Look-ups in named tables: a row name and a column name give one cell, copied from the table.

Table sef
fields: timid, vemolet, kel, zis, nozunus, datalu, buluf, nom
rasid: [21.01, 3.18, 6.27, -4.78, -13.77, 9.64, 86.87, 33.14]
guva: [-20.83, -15.16, -21.28, -16.33, -13.34, 34.62, -67.38, -48.64]
zadema: [-9.01, -8.20, -3.17, -5.56, -3.48, 3.01, -13.94, -7.81]
soguzaf: [-5.02, -15.26, -6.38, -16.81, -24.66, -0.90, -43.03, -14.27]
lagep: [3.91, 3.04, -15.22, -2.51, -6.07, 5.23, -9.05, -16.01]
zos: [-20.39, -30.34, -33.80, -24.99, -10.95, 58.62, -86.46, -59.49]
bunag: [9.08, 0.56, 5.13, 2.23, 9.69, -31.28, 45.22, 27.42]
poz: [-14.34, -15.83, -12.10, -6.43, -12.46, 15.22, -25.24, -18.33]
ritoga: [-3.80, 2.39, 3.40, -2.34, -7.29, -18.49, 3.76, -2.74]
fuz: [-38.99, -52.84, -34.71, -8.25, -22.19, 33.93, -93.58, -30.57]

timid of guva is -20.83
nozunus of fuz is -22.19
timid of rasid is 21.01
vemolet of soguzaf is -15.26
zis of soguzaf is -16.81
nom of lagep is -16.01
datalu of soguzaf is -0.90
buluf of zadema is -13.94
nozunus of lagep is -6.07
buluf of zos is -86.46
nozunus of ritoga is -7.29

Table bez
columns: suf, zabivuz, noni
febupo: [254, 157, 171]
fome: [219, 142, 197]
maz: [118, 170, 20]
gele: [175, 116, 93]
ref: [251, 152, 211]
gub: [84, 190, 84]
roza: [236, 162, 94]
molid: [141, 154, 176]
buvo: [145, 207, 180]
bazip: [52, 186, 101]
navam: [192, 198, 166]

What is the zabivuz of ref in bez? 152
What is the noni of febupo in bez? 171
What is the zabivuz of gele in bez? 116
What is the suf of buvo in bez? 145
What is the noni of roza in bez? 94
What is the suf of fome in bez? 219
What is the suf of bazip in bez? 52
What is the noni of ref in bez? 211
What is the noni of gele in bez? 93
What is the zabivuz of febupo in bez? 157
What is the noni of gub in bez? 84
Which row has the largest noni? ref

zul:
         zot  dal  mutu  dilis  duk  mon  nofefe  kavi  fip  bag
putu      59   51    62     50   65   50      39    57   60   40
lisufev   46   54    57     34   20   61      64    19   60   39
foli      64   47    66     49   77   46      25    62   63   32
nemadup   42   60    49     44   17   64      82    27   53   58
maniru    47   62    43     58   18   71      84    35   49   86
lem       65   52    57     63   68   55      37    65   57   65

What is the dal of nemadup in zul? 60
What is the nofefe of lisufev in zul? 64
What is the nofefe of putu in zul? 39
What is the mutu of foli in zul? 66
What is the mutu of nemadup in zul? 49
What is the dilis of lem in zul? 63
What is the fip of putu in zul? 60
What is the zot of lisufev in zul? 46
What is the kavi of maniru in zul? 35
What is the dal of maniru in zul? 62
What is the zot of putu in zul? 59
What is the mon of lisufev in zul? 61
What is the dilis of putu in zul? 50
What is the mutu of lisufev in zul? 57
What is the duk of nemadup in zul? 17
What is the kavi of foli in zul? 62
What is the dal of lem in zul? 52
What is the bag of nemadup in zul? 58

dob
|  | mutu | risi | lop |
|---|---|---|---|
| dudafu | 75 | 15 | 42 |
| papo | 64 | 35 | 63 |
| dig | 30 | 68 | 41 |
| bekiva | 44 | 66 | 76 |
| memopi | 35 | 62 | 65 |
| kopoke | 73 | 55 | 30 |
| dinul | 68 | 73 | 46 |
| kife | 80 | 30 | 60 |
| koruzo | 33 | 19 | 78 |

What is the mutu of dudafu in dob? 75
What is the mutu of memopi in dob? 35
What is the mutu of kife in dob? 80
What is the risi of papo in dob? 35
What is the lop of dinul in dob? 46
What is the lop of koruzo in dob? 78
What is the risi of dinul in dob? 73
What is the lop of bekiva in dob? 76
What is the lop of dig in dob? 41
What is the risi of kife in dob? 30
What is the lop of memopi in dob? 65

fel:
|  | zutus | vez | kif | koribo | migefa | fem | suzife | revoma | vovusug |
|---|---|---|---|---|---|---|---|---|---|
| musilef | 2.6 | 1.2 | -1.3 | 6.6 | -0.4 | 1.2 | 1.9 | 3.5 | 1.2 |
| bavik | 2.0 | 3.7 | -0.3 | 0.8 | 2.2 | 2.3 | 3.4 | 3.1 | 5.7 |
| kipop | 4.3 | 4.8 | 3.4 | 0.7 | 2.8 | 3.0 | 4.4 | 3.2 | 2.8 |
| remafo | 4.2 | 5.0 | 4.1 | 0.4 | 1.7 | 1.7 | 3.7 | 2.3 | 4.3 |
| kel | 4.1 | 2.4 | 3.9 | -0.9 | 2.8 | 0.6 | 4.3 | -0.2 | 3.7 |
| zos | 2.2 | 5.5 | 4.3 | -1.4 | 0.3 | 3.7 | 3.2 | 0.1 | 3.4 |
| zub | 2.0 | 4.2 | 3.4 | -1.6 | 3.8 | 2.2 | 2.7 | -0.8 | 0.7 |
| defani | -1.3 | 4.8 | 4.1 | -1.5 | 2.7 | 2.5 | 3.1 | -0.4 | 3.6 |
| lususa | -2.1 | 3.3 | 4.4 | -2.4 | 4.9 | -1.2 | 1.1 | -1.3 | 3.2 |
| nore | -0.9 | 3.4 | 3.8 | -1.3 | 3.4 | -0.3 | 1.1 | -2.4 | 4.7 |
| nezikiv | 0.0 | 3.1 | 5.2 | -2.1 | 4.4 | -1.2 | 0.6 | -3.5 | 2.1 |
| gudi | -3.5 | 3.6 | 5.5 | -0.1 | 6.5 | -2.4 | 2.1 | -2.2 | 3.5 |
| vize | -1.8 | 4.1 | 4.5 | -1.1 | 5.3 | -2.2 | 2.9 | -4.3 | 3.3 |
| veput | -2.3 | 2.9 | 3.7 | -1.3 | 5.0 | -2.4 | -0.1 | -6.2 | 1.4 |

vovusug of nore: 4.7
fem of veput: -2.4
koribo of nore: -1.3
fem of nore: -0.3
fem of defani: 2.5
revoma of defani: -0.4
zutus of bavik: 2.0
vovusug of vize: 3.3

